Below are the code and all the weights of a small trained network. Each question names an input and a class and asks about switching units off, where a switched-off unit gives its printed mean instead of its output.

import numpy as np


def w(rows, s, z=0):
    codes = np.array(rows[::2]) - 128.0
    scale = np.full(codes.shape[1], s)
    scale[-1] = z or s
    return codes * scale


def f(y):
    return y / 2 * (1 + np.tanh(0.7978845608 * (y + 0.044715 * y**3)))


def log_softmax(a):
    a = a - a.max(-1, keepdims=True)
    return a - np.log(np.exp(a).sum(-1, keepdims=True))


def net(x, mask):
    res = np.array(x, float).reshape(1, 6) / 4 @ E
    y = f(res @ A[0][:, :-1].T + A[0][:, -1])
    res = res + np.where(mask, y, B[0][:, -1]) @ B[0][:, :-1]
    return log_softmax(res[-1] @ U[:, :-1].T + U[:, -1])


A, B = {}, {}
E = w([
[116,132,114,126,125,117,113,142,129,127,145,135],'x0',
[94,50,89,100,131,113,209,170,111,42,105,130],'x1',
[117,125,128,126,134,123,123,130,138,130,135,134],'x2',
[129,136,127,124,122,138,138,115,110,127,125,131],'x3',
[182,121,82,145,130,5,145,119,118,153,72,224],'x4',
[76,170,142,105,39,89,168,123,237,137,90,101],'x5',
],0.015)
A[0] = w([
[84,171,182,96,53,152,129,133,175,97,133,73,134],'N1',
[135,189,157,141,94,68,123,119,149,120,83,160,157],'N2',
[213,120,118,184,164,120,78,128,73,196,135,214,196],'N3',
[147,217,195,127,129,152,106,107,157,206,142,129,254],'N4',
[145,2,65,103,168,87,194,162,72,38,118,162,119],'N5',
[66,79,135,102,71,151,201,170,165,36,121,87,116],'N6',
[115,238,181,141,71,155,55,111,174,176,163,68,163],'N7',
[29,163,176,94,44,186,148,151,169,139,147,38,118],'N8',
[138,187,99,126,30,44,177,137,197,171,62,157,22],'N9',
[119,105,164,134,178,208,83,172,86,91,199,58,227],'N10',
[127,103,126,131,208,200,91,118,111,128,178,91,193],'N11',
],0.0082,0.0055)
B[0] = w([
[87,53,57,215,149,179,70,138,175,138,125,131,205],'N1',
[137,171,210,118,110,131,116,125,103,140,145,126,173],'N2',
[194,197,115,217,166,108,1,85,220,108,195,71,221],'N3',
[118,138,139,207,97,149,95,151,129,237,142,168,221],'N4',
[113,23,107,169,115,159,107,189,52,37,4,251,232],'N5',
[47,82,49,71,181,67,166,144,139,54,94,80,206],'N6',
[152,88,142,205,2,165,86,134,81,179,98,193,238],'N7',
[143,4,69,192,166,142,83,136,173,127,92,126,235],'N8',
[67,196,235,32,87,94,177,135,92,131,137,134,201],'N9',
[28,206,231,55,48,81,227,196,95,141,124,130,251],'N10',
[127,202,183,37,112,82,180,114,87,200,158,137,218],'N11',
],0.0077,0.02)
U = w([
[102,202,191,88,92,121,139,121,124,204,151,95,187],'0',
[145,68,96,177,120,152,99,140,114,136,93,167,199],'1',
[72,139,158,10,134,105,197,147,105,84,104,121,66],'2',
[93,78,36,116,167,129,134,126,160,95,111,39,5],'3',
[210,174,120,158,186,122,69,91,147,124,156,91,118],'4',
],0.011,0.0029)

Each question gives the input, the list of numbers given to net, and the class t.
The units are the neurons (one row each of A and B). Each row of codes is followed by its name. A weight is (code - 128) times the scale printed after its matrix; where a second scale follows, it is the last column's (A, B and U).
mask holds one flag per neuron, in row order. A switched-off neuron (its flag False) gives its mean, the last column of its row in B, instead of its output. The means were averaged over made-up inputs and are rounded, as every weight is.
A unit's drop is (log p(t) with every unit on - log p(t) with that unit switched off) / (log p(t) with every unit on - log p(t) with every unit switched off).
The circuit of an input: a set's keep is (log p(t) with only the set's units on - log p(t) with every unit switched off) / (log p(t) with every unit on - log p(t) with every unit switched off). Starting from all 11 units, units are removed one at a time, each time the one whose removal leaves the highest keep (on an exact tie, the one counted first), for as long as the keep stays at least 0.8.
circuit, biggest first: the units of the circuit, biggest drop first
most important unit: the unit with the biggest drop
k most important neurons: the k neurons with the biggest drops, biggest first
drop when u is switched off: that unit's drop, to one decimal
input [-2,6,7,-4,0,6], class 3: most important unit	N10
input [-8,0,-7,4,6,-3], class 4: circuit, biggest first	(N3 N7)
input [-7,0,5,8,7,0], class 4: circuit, biggest first	(N10 N3 N7)
input [-3,0,-8,-1,2,-6], class 4: circuit, biggest first	(N3 N7)
input [4,0,7,-1,-5,-6], class 0: 2 most important neurons	(N6 N5)
input [3,-7,-3,4,5,-1], class 4: 2 most important neurons	(N3 N10)
input [-3,-8,3,1,6,-1], class 4: 2 most important neurons	(N3 N10)
input [4,-1,8,-2,-7,1], class 1: 3 most important neurons	(N8 N1 N9)
input [-3,-8,-1,7,0,-8], class 0: 3 most important neurons	(N10 N11 N8)
input [3,1,-5,-3,-7,2], class 3: 3 most important neurons	(N8 N6 N5)
input [6,1,-1,8,-5,5], class 3: 2 most important neurons	(N6 N5)
input [-3,0,8,3,6,1], class 0: 3 most important neurons	(N9 N6 N8)
input [-3,1,6,-5,-4,8], class 3: 2 most important neurons	(N6 N5)
input [-2,1,5,-2,-1,-4], class 2: most important unit	N4
input [-7,0,-4,4,1,-3], class 4: drop when N7 is switched off	0.2
input [6,-2,8,7,8,2], class 0: drop when N9 is switched off	0.8
input [-4,2,2,6,-6,4], class 3: drop when N6 is switched off	0.2
